Below are the code and all the weights of a small trained network. Each question names an input and a target symbol and asks about switching units off, where a switched-off unit gives its printed mean instead of its output.

import numpy as np


def w(rows, s, z=0):
    codes = np.array(rows[::2]) - 128.0
    scale = np.full(codes.shape[1], s)
    scale[-1] = z or s
    return codes * scale


def norm(h):
    return h / np.sqrt((h * h).mean(-1, keepdims=True) + 1e-5)


def f(y):
    return y / 2 * (1 + np.tanh(0.7978845608 * (y + 0.044715 * y**3)))


def softmax(a):
    e = np.exp(a - a.max(-1, keepdims=True))
    return e / e.sum(-1, keepdims=True)


def log_softmax(a):
    a = a - a.max(-1, keepdims=True)
    return a - np.log(np.exp(a).sum(-1, keepdims=True))


def net(x, mask):
    ids = ['αδεηστφ'.index(c) for c in x.split()]
    T = len(ids)
    res = E[ids] + P[:T]
    r = norm(res)
    for j in range(2):
        rows = slice(3 * j, 3 * j + 3)
        q, k, v = (r @ M[0][rows].T for M in (Q, K, V))
        z = softmax(np.where(np.tri(T) > 0, q @ k.T / 3**0.5, -1e9)) @ v
        o = O[0][rows]
        res = res + np.where(mask[j], z, o[:, -1]) @ o[:, :-1]
    y = f(norm(res) @ A[0][:, :-1].T + A[0][:, -1])
    res = res + np.where(mask[2:6], y, B[0][:, -1]) @ B[0][:, :-1]
    return log_softmax(norm(res)[-1] @ U[:, :-1].T + U[:, -1])


Q, K, V, O, A, B = {}, {}, {}, {}, {}, {}
E = w([
[146,128,96,137,103,171],'α',
[135,133,103,172,107,169],'δ',
[118,138,107,159,3,21],'ε',
[189,162,133,166,173,122],'η',
[126,162,93,112,105,177],'σ',
[116,129,97,125,123,157],'τ',
[158,150,7,122,143,147],'φ',
],0.021)
P = w([
[135,70,248,67,171,3],'0',
[159,151,23,168,86,96],'1',
[132,128,56,180,73,101],'2',
[135,111,91,185,74,120],'3',
[173,140,57,183,125,110],'4',
[150,128,68,179,133,113],'5',
[157,114,60,172,133,93],'6',
[148,97,63,174,123,98],'7',
[155,120,68,175,120,106],'8',
[154,74,46,181,114,106],'9',
],0.0064)
Q[0] = w([
[150,106,100,188,80,146],'H0',
[83,158,117,150,4,229],'H0',
[82,74,113,55,117,172],'H0',
[138,146,24,185,92,224],'H1',
[214,101,161,127,197,122],'H1',
[131,139,81,145,169,156],'H1',
],0.011)
K[0] = w([
[220,79,193,77,117,45],'H0',
[168,130,136,3,139,76],'H0',
[33,86,198,94,147,169],'H0',
[186,63,254,27,140,126],'H1',
[177,168,90,195,199,115],'H1',
[117,172,96,71,235,172],'H1',
],0.0091)
V[0] = w([
[81,94,31,146,172,92],'H0',
[221,62,101,141,105,90],'H0',
[192,156,73,82,76,175],'H0',
[134,115,147,80,215,241],'H1',
[74,2,153,132,92,155],'H1',
[196,69,139,194,200,170],'H1',
],0.0096)
O[0] = w([
[157,208,178,152,117,67,83],'H0',
[111,155,185,1,166,121,245],'H0',
[177,59,132,118,211,92,194],'H0',
[184,121,52,102,82,105,69],'H1',
[73,89,121,143,129,75,2],'H1',
[101,211,100,72,124,99,143],'H1',
],0.0099,0.0043)
A[0] = w([
[123,95,163,147,135,90,117],'N0',
[80,171,121,92,135,109,122],'N1',
[119,109,127,170,9,43,252],'N2',
[197,84,97,144,140,150,92],'N3',
],0.013,0.0034)
B[0] = w([
[118,98,117,149,4,176,140],'N0',
[125,107,119,221,131,75,204],'N1',
[138,31,204,106,53,77,254],'N2',
[143,166,62,122,160,99,198],'N3',
],0.014,0.0061)
U = w([
[89,92,95,6,173,127,26],'α',
[70,154,90,171,150,69,42],'δ',
[91,113,138,122,174,199,178],'ε',
[89,179,54,78,64,174,133],'η',
[185,84,52,151,140,170,114],'σ',
[147,106,133,92,60,92,254],'τ',
[214,166,172,78,167,106,108],'φ',
],0.011,0.0029)

Each question gives the input, a string of symbols that net reads in full, and the target symbol t.
The units are the heads (3 rows each of Q, K, V and O) and the neurons (one row each of A and B). Each row of codes is followed by its name. A weight is (code - 128) times the scale printed after its matrix; where a second scale follows, it is the last column's (O, A, B and U).
mask holds one flag per unit, heads first, then neurons. A switched-off unit (its flag False) gives its mean, the last column of its rows in O or B, instead of its output. The means were averaged over made-up inputs and are rounded, as every weight is.
A unit's drop is (log p(t) with every unit on - log p(t) with that unit switched off) / (log p(t) with every unit on - log p(t) with every unit switched off).
The circuit of an input: a set's keep is (log p(t) with only the set's units on - log p(t) with every unit switched off) / (log p(t) with every unit on - log p(t) with every unit switched off). Starting from all 6 units, units are removed one at a time, each time the one whose removal leaves the highest keep (on an exact tie, the one counted first), for as long as the keep stays at least 0.8.
units of the circuit, in order: the units of the circuit, biggest drop first
top k neurons: the k neurons with the biggest drops, biggest first
which heads matter: for each layer, one digit per head in row order, 1 if its drop is at least 0.15 and else 0, layers parted by /
drop when u is switched off: that unit's drop, to one decimal
input φ η σ σ σ τ, target φ: units of the circuit, in order => (H0)
input δ η σ α δ ε σ ε σ τ, target δ: units of the circuit, in order => (H1; N1)
input η σ η η η η α φ, target η: which heads matter => 01
input δ δ σ σ σ σ, target δ: which heads matter => 01
input η τ σ τ σ α τ σ, target η: which heads matter => 10
input ε δ δ ε α, target ε: which heads matter => 01
input τ η δ σ δ, target τ: units of the circuit, in order => (N2; H1)
input φ σ σ η ε α, target φ: which heads matter => 10
input α η τ ε η σ σ α, target α: which heads matter => 10
input α η η σ σ τ σ δ, target α: which heads matter => 10
input α φ ε η σ φ δ σ, target α: which heads matter => 10
input δ σ η σ τ σ τ σ σ δ, target δ: top 2 neurons => (N1; N2)
input η σ σ φ, target η: drop when H0 is switched off => 0.2
input δ δ η ε δ, target δ: units of the circuit, in order => (H1)
input δ η η σ, target δ: drop when N1 is switched off => 0.3
input φ ε δ σ η τ η σ φ, target φ: drop when N2 is switched off => -0.2
